Each row has a name. Each question is about the rows just above it.

[157 100 172 112  90 169 146 130 123  75 102 102 110 134 128 177 147 197
  83 151 140 101 132  94  97 117 140 140 150]  Givar
[157 100 172 112  90 169 146 130 123  75 102 102 110 134 128 177 147 197
  83 151 140 101 132  94  97 117 140 140 157]  foni
[157 103 172 112  90 169 146 130 123  75  95 102 110 134 128 177 147 197
  83 151 140 101 132  94  97 117 140 140 157]  gova
Which entry of gova is missing from [123 134 157 197 140 146  75 157 128 112 151  95 101  83 117 147 130 110
 140 102  90 103 177 169  97 172 140 132]?
[94]
gova without one entry, shuffled: [112 140 157 177 151 132 123 134 197  90 117 128 101  97 146 140 169  94
  95 103 157 172 130 140  75 147  83 110]. Gone:
[102]

[126 134 149 135 118 139 140 130 135 134 132 129 137 127 139 124 121 139
 140 132 140] : Zik
[ 99 163 148 128 149 139 141 126 121 122 130  94 130 127 164 142 175 140
 147 135 137] : gigat
[137 126  94 136 143 114 115 130 144 151 137 183 139 127 121 133 113 138
 139 136 135] : zot
[127 139 186 111  98 153 160 127  95 103 106 135 147 128 154 116 122  93
 152 136 124] : defif
[163 119 203 107  70 145 170 132  90 105  98 140 143 128 144 111  94  80
 139 130 127] : bik
[129 160 158  90 140 150 153 126  67  95  94 135 136 128 173 149 176  71
 130 140 103] : Zan
[163 119 203 107  70 145 170 132  90 105  98 140 169 128 144 111  94  80
 139 130 116] : fefo
[ 99 163 148 128 149 139 141 126 121 122 130  94 130 127 164 142 153 140
 147 135 137] : Rizag
Shuffled zot with one entry gone: [136 183 115 137 136 138 114 135 133 144 137  94 127 126 139 151 143 130
 139 121], missing
[113]
fefo without one entry, shuffled: [203 128  70 119 105 140 145 144  98 107 132 116 130  94 111  80  90 169
 139 163]. Gone:
[170]
Shuffled Zan with one entry gone: [ 95  90 158 150 128 140  94 176 153  71 103 149 136 130 173 140  67 135
 126 160], missing
[129]

[160  65 129 167 137] : fepiz
[122 125 121 123 142] : bot
[128 128 128 128 128] : Kir
[ 98 159 137 130 143] : Depaf
[139 135 164 149 119] : zatig
[120 184 175 141 134] : Mupam
[182 152 121  83  98] : dile
[117 143 118 122 148] : zod
[128 130 129 131 135] : gol
[146 142 112  98 121] : feka
gol without one entry, shuffled: [130 135 128 131]. Gone:
[129]
bot without one entry, shuffled: [142 121 125 123]. Gone:
[122]
Shuffled Mupam with one entry gone: [184 175 134 141], missing
[120]

[153 127 135 103 136 126 116 135 106] -> Kef
[136 137 110 139 110 140 138 117 123] -> Pusut
[ 79 118 111 157 117 120 133 125 164] -> sorut
[ 90 112 107 195 115  95 156  94 151] -> Daval
[ 83  94 138 152 143 102 109 142 159] -> Gof
[140 109 126 157 133 140 138 104 108] -> Koti
[ 91 104 127 182 137 122 135 116 148] -> nimeb
[105 153 157 113 152  95  96 166 150] -> sota
Daval without one entry, shuffled: [195 112  95  90 156 115 107 151]. Gone:
[94]
sota without one entry, shuffled: [153 113  95 105 150 157  96 166]. Gone:
[152]
Shuffled Pusut with one entry gone: [110 110 138 137 136 117 139 123], missing
[140]

[100 136 124 142 182 151 130 143 115  96 124 137 161  86 127 101 141] : zozu
[106 132 135 114 165 128 120 136 111 115 128 114 141  98 129  90 130] : Dabag
[150 161 109 174 136 157 143 113 161 154 107  65 136 166 143 187 146] : Kad
[100 160 150 152 110 156  76 142  99 118 160 148  93 113 109  98  78] : dogul
[129 123 117 129  95 111 142 126 128 121 128 180 115 157 132 153  96] : vogav
[ 97 183 118 210 190 191 120  96 137  94 126  90 156  97 120 120 130] : Tedob
[172  89 105 108 123  94 175  98 157 156  85 100 159 157 154 167 184] : nis
[153 107 119 115 146 111 144 118 143 145 112  85 152 116 141 132 143] : zun
[107 156 146 159 138 165  94 108 117 131 153  89 104  96 106  99  84] : Vuru
[124 156  92 196 156 166 163 122 157 125 106  80 150 155 136 189 146] : fis
[153 107 119 115 146 111 141 118 143 145 115 178 120 132 128 127 148] : bero
Which entry of zozu is missing from [182  86 124 127 115 143 161 137 124 142 151 101 141  96 136 130]?
[100]
zozu without one entry, shuffled: [142 137 100 151 130  86 141 143 101  96 115 124 124 161 127 182]. Gone:
[136]
vogav without one entry, shuffled: [132 123 142 128 128 111 157 121 117 153 180  96 115 129 129 126]. Gone:
[95]
Which entry of Vuru is missing from [156  99 117 165 106 146 159 108  96 153 131 138 104  84  89  94]?
[107]
bero without one entry, shuffled: [128 145 111 119 107 141 120 148 146 115 118 153 132 178 143 115]. Gone:
[127]

[133 111 132  90  91 125 118 156 155  99 178 147 108 119 129 104 140 114
 134  87 112 113  61 101 119 165 106 134 142 155 141  94 117 155  95 137
 146 149 146 154 181 148 135 151 157 102 131 140  91  87 128  98 130  90
 127 155 127 138 125 159 122 135 113 134] = vazu
[146 121 147 116 165 136 128 101 192 166 111 116 116 142 108 123 117 164
 132 130 149 164  91 156 102 137 133  82  97 117  62 141 138 103 185 135
 125 130 139 112 124 137  95 120 128 108 122 123 172  81 173 154 143 115
 100 157 126 133 106 140 133  80 124 161] = kefe
[ 99 103 111 175 118 156 119 145 101 136 134 118  90 162 149 101 172 109
  86 190 148 173 130 126 135 148 149 157 121 120 119 140 145 140 118 122
 120 172  93 153 150 138 121 127 140 140 153 168 134 167 124 121 157 111
 105 125 134 148 123 145 114 135 143  93] = makol
[133 111 132  90  91 125 118 156 155  99 178 147 108 119 129 104 140 114
 134  87 112 113  61 101 119 165 106 134 142 155 141  94 117 155  95 137
 146 149 146 154 181 148 135 151 157 102 131 140  91  87 128  98 130  90
 127 155 127 138 125 159 122 135 113 134] is in which row?
vazu
kefe without one entry, shuffled: [128 139 117 157 133 122 116 164  91  82 123 133 102 112 147 136 156 126
 124  95 141 120 137 172 123 165  81 106 166 101 137 142 140 133 161 111
 132 143 146 164 154 185 115 121 192 149 125 130  80 130 135 124  62 103
 108 116  97 117 138 108 116 128 100]. Gone:
[173]
Which entry of kefe is missing from [137  62 146 106 173 111 123 149 132 128 101 142 172 117 161 116 141 108
 128 126 157 130 165 123  81 147  80 136 138 156 125 164 112 108  91 100
 120 133 135 124 124 185 133 139  95 116  97 117 143 130 164 133 103 154
 102 137 192 140 116 121 166 122 115]?
[82]

[ 83 197 196 137  89 141] : Feri
[126 156 191  84  67 101] : kofuf
[121 152  70  59 162 138] : tamo
[167 102  83 172  86 144] : Seg
[202 201  72 203 190 130] : punu
punu without one entry, shuffled: [ 72 202 130 201 203]. Gone:
[190]
Shuffled tamo with one entry gone: [121 162  70 152 138], missing
[59]
Shuffled tamo with one entry gone: [121 138 162 152  70], missing
[59]
Which entry of punu is missing from [130 201 202  72 190]?
[203]
Which entry of punu is missing from [190 201 130 203  72]?
[202]
Which entry of Feri is missing from [196  89  83 137 141]?
[197]

